Below are the code and all the weights of a small trained network. Each question names an input and a target symbol and asks about switching units off, where a switched-off unit gives its printed mean instead of its output.

import numpy as np


def w(rows, s, z=0):
    codes = np.array(rows[::2]) - 128.0
    scale = np.full(codes.shape[1], s)
    scale[-1] = z or s
    return codes * scale


def f(y):
    return np.maximum(y, 0)


def softmax(a):
    e = np.exp(a - a.max(-1, keepdims=True))
    return e / e.sum(-1, keepdims=True)


def log_softmax(a):
    a = a - a.max(-1, keepdims=True)
    return a - np.log(np.exp(a).sum(-1, keepdims=True))


def net(x, mask):
    ids = ['γδεθλμξστφψ'.index(c) for c in x.split()]
    T = len(ids)
    res = E[ids] + P[:T]
    u = 0
    for l in range(2):
        r = res
        for j in range(3):
            rows = slice(2 * j, 2 * j + 2)
            q, k, v = (r @ M[l][rows].T for M in (Q, K, V))
            z = softmax(np.where(np.tri(T) > 0, q @ k.T / 2**0.5, -1e9)) @ v
            o = O[l][rows]
            res = res + np.where(mask[u + j], z, o[:, -1]) @ o[:, :-1]
        u += 3
        y = f(res @ A[l][:, :-1].T + A[l][:, -1])
        res = res + np.where(mask[u : u + 8], y, B[l][:, -1]) @ B[l][:, :-1]
        u += 8
    return log_softmax(res[-1] @ U[:, :-1].T + U[:, -1])


Q, K, V, O, A, B = {}, {}, {}, {}, {}, {}
E = w([
[178,131,161,224,62,149],'γ',
[116,125,205,182,107,173],'δ',
[93,112,79,196,168,112],'ε',
[174,96,162,106,48,207],'θ',
[126,42,155,170,106,112],'λ',
[134,153,106,132,101,206],'μ',
[173,60,162,130,22,133],'ξ',
[58,81,98,194,1,99],'σ',
[52,168,163,109,58,83],'τ',
[130,160,187,138,145,48],'φ',
[133,165,55,169,147,126],'ψ',
],0.016)
P = w([
[110,99,253,77,200,134],'0',
[111,105,246,80,198,156],'1',
[126,111,253,90,193,154],'2',
[118,105,235,94,177,149],'3',
[116,106,227,85,177,140],'4',
[110,127,232,93,179,141],'5',
],0.0035)
Q[0] = w([
[177,136,138,101,4,200],'L0H0',
[181,95,203,188,230,154],'L0H0',
[106,144,190,229,85,148],'L0H1',
[203,177,52,57,192,101],'L0H1',
[251,128,126,81,112,34],'L0H2',
[183,146,86,69,180,237],'L0H2',
],0.031)
K[0] = w([
[91,111,139,147,39,38],'L0H0',
[193,129,17,149,202,166],'L0H0',
[63,171,152,104,110,68],'L0H1',
[195,86,69,191,168,176],'L0H1',
[137,97,147,65,77,201],'L0H2',
[229,146,145,109,253,100],'L0H2',
],0.036)
V[0] = w([
[151,122,77,170,89,163],'L0H0',
[108,172,177,134,136,112],'L0H0',
[238,12,123,136,253,246],'L0H1',
[148,107,133,139,170,197],'L0H1',
[188,71,34,170,116,167],'L0H2',
[137,121,122,123,119,95],'L0H2',
],0.0069)
O[0] = w([
[95,79,139,136,142,156,189],'L0H0',
[137,158,95,131,120,136,127],'L0H0',
[197,52,253,127,118,185,3],'L0H1',
[132,130,156,137,126,140,101],'L0H1',
[110,170,122,171,101,73,171],'L0H2',
[131,125,110,126,131,113,126],'L0H2',
],0.0053,0.0035)
A[0] = w([
[208,96,53,142,108,143,29],'L0N0',
[233,78,76,48,210,223,124],'L0N1',
[197,200,231,75,238,76,94],'L0N2',
[69,47,118,176,184,123,106],'L0N3',
[111,53,1,29,172,228,53],'L0N4',
[143,97,71,31,165,30,118],'L0N5',
[39,156,60,36,183,152,127],'L0N6',
[142,118,142,93,166,132,3],'L0N7',
],0.0079,0.0049)
B[0] = w([
[130,139,158,110,142,142,128],'L0N0',
[147,160,124,140,58,252,170],'L0N1',
[74,138,98,174,130,78,151],'L0N2',
[121,147,126,69,134,170,252],'L0N3',
[132,152,144,193,107,75,152],'L0N4',
[114,164,167,179,141,164,167],'L0N5',
[180,142,164,131,91,125,253],'L0N6',
[101,140,127,145,133,125,128],'L0N7',
],0.015,0.0028)
Q[1] = w([
[232,2,218,85,160,14],'L1H0',
[186,198,182,130,162,102],'L1H0',
[94,45,189,73,152,60],'L1H1',
[183,202,137,169,203,192],'L1H1',
[63,200,122,231,105,224],'L1H2',
[92,133,68,163,28,141],'L1H2',
],0.034)
K[1] = w([
[252,39,188,111,188,217],'L1H0',
[114,161,171,181,167,65],'L1H0',
[202,84,103,98,156,245],'L1H1',
[51,185,62,160,149,55],'L1H1',
[23,188,84,168,132,14],'L1H2',
[82,188,81,121,30,104],'L1H2',
],0.03)
V[1] = w([
[128,239,227,20,107,64],'L1H0',
[96,103,85,111,63,152],'L1H0',
[167,72,80,183,180,150],'L1H1',
[35,159,101,112,14,131],'L1H1',
[255,194,217,130,221,150],'L1H2',
[121,143,182,119,163,114],'L1H2',
],0.0074)
O[1] = w([
[86,176,168,2,112,117,131],'L1H0',
[85,124,71,143,107,104,166],'L1H0',
[180,128,110,164,157,141,95],'L1H1',
[68,95,109,133,86,114,226],'L1H1',
[188,168,187,35,169,164,3],'L1H2',
[126,140,178,109,118,148,107],'L1H2',
],0.0069,0.0072)
A[1] = w([
[105,150,181,156,116,85,3],'L1N0',
[121,76,242,159,138,72,105],'L1N1',
[91,139,131,157,195,198,190],'L1N2',
[132,7,104,73,220,144,126],'L1N3',
[230,46,144,98,22,99,64],'L1N4',
[125,165,138,128,219,49,69],'L1N5',
[249,158,145,190,145,69,85],'L1N6',
[184,181,74,151,241,119,113],'L1N7',
],0.014,0.0062)
B[1] = w([
[165,98,108,127,196,150,170],'L1N0',
[178,87,166,125,55,54,171],'L1N1',
[143,110,62,69,93,135,254],'L1N2',
[58,84,196,131,107,168,158],'L1N3',
[30,196,150,166,219,132,167],'L1N4',
[142,107,109,106,63,158,157],'L1N5',
[106,234,106,123,58,153,197],'L1N6',
[195,89,209,166,255,82,233],'L1N7',
],0.019,0.0076)
U = w([
[177,142,131,127,183,61,209],'γ',
[95,121,184,122,159,36,3],'δ',
[127,105,164,112,125,92,67],'ε',
[113,34,144,83,180,126,161],'θ',
[95,143,121,2,147,35,178],'λ',
[142,145,188,154,85,135,61],'μ',
[165,87,163,99,83,98,140],'ξ',
[157,107,107,102,103,192,140],'σ',
[101,94,97,143,129,80,188],'τ',
[114,92,219,131,109,105,72],'φ',
[110,121,159,135,150,159,82],'ψ',
],0.0069,0.0053)

Each question gives the input, a string of symbols that net reads in full, and the target symbol t.
The units are the heads (2 rows each of Q, K, V and O) and the neurons (one row each of A and B). Each row of codes is followed by its name. A weight is (code - 128) times the scale printed after its matrix; where a second scale follows, it is the last column's (O, A, B and U).
mask holds one flag per unit, layer by layer, with each layer's heads first. A switched-off unit (its flag False) gives its mean, the last column of its rows in O or B, instead of its output. The means were averaged over made-up inputs and are rounded, as every weight is.
A unit's drop is (log p(t) with every unit on - log p(t) with that unit switched off) / (log p(t) with every unit on - log p(t) with every unit switched off).
The circuit of an input: a set's keep is (log p(t) with only the set's units on - log p(t) with every unit switched off) / (log p(t) with every unit on - log p(t) with every unit switched off). Starting from the 12 units with the biggest drops (on a tie, the unit counted first), units are removed one at a time, each time the one whose removal leaves the highest keep (on an exact tie, the one counted first), for as long as the keep stays at least 0.8.
units of the circuit, in order: the units of the circuit, biggest drop first
unit that matters most: the unit with the biggest drop
k most important neurons: the k neurons with the biggest drops, biggest first
k most important neurons of layer l: the k neurons of layer l with the biggest drops, biggest first
drop of u: that unit's drop, to one decimal
input θ φ ψ, target σ: units of the circuit, in order : L0N1, L0H2, L1N7
input σ τ γ λ, target λ: 4 most important neurons : L0N3, L0N5, L0N6, L1N7
input ε τ σ ξ, target τ: units of the circuit, in order : L0H1, L1H2
input σ ψ γ τ ψ δ, target λ: most important neuron : L0N6
input φ σ ξ ψ, target σ: 3 most important neurons : L0N1, L0N2, L1N7
input τ ε θ, target λ: units of the circuit, in order : L1H0, L0H1
input μ ψ φ σ ψ ε, target λ: 3 most important neurons : L0N2, L0N3, L1N7
input ε σ τ ψ θ, target λ: units of the circuit, in order : L0H1, L1H0
input γ ε ψ σ ε, target τ: units of the circuit, in order : L1H2, L0H1
input μ λ δ ε δ, target ξ: units of the circuit, in order : L1N1, L0H1, L1N4
input θ μ ψ μ, target σ: units of the circuit, in order : L0H1, L1N7, L0N1
input σ ψ ψ λ, target τ: units of the circuit, in order : L0H1, L1H2
input φ γ μ, target μ: 4 most important neurons : L0N4, L0N6, L0N1, L1N2
input ψ δ ψ τ λ, target λ: 2 most important neurons : L0N6, L1N7
input ψ ψ ξ λ, target φ: unit that matters most : L1N3
input ψ σ γ θ, target τ: drop of L1H2 : 0.2
input ψ γ ψ σ, target τ: drop of L1H2 : 0.4
input λ σ τ ψ ψ γ, target λ: drop of L1N7 : 0.1
input τ ξ ε, target λ: 2 most important neurons of layer 0 : L0N3, L0N6
input ψ σ μ, target τ: most important neuron of layer 1 : L1N7
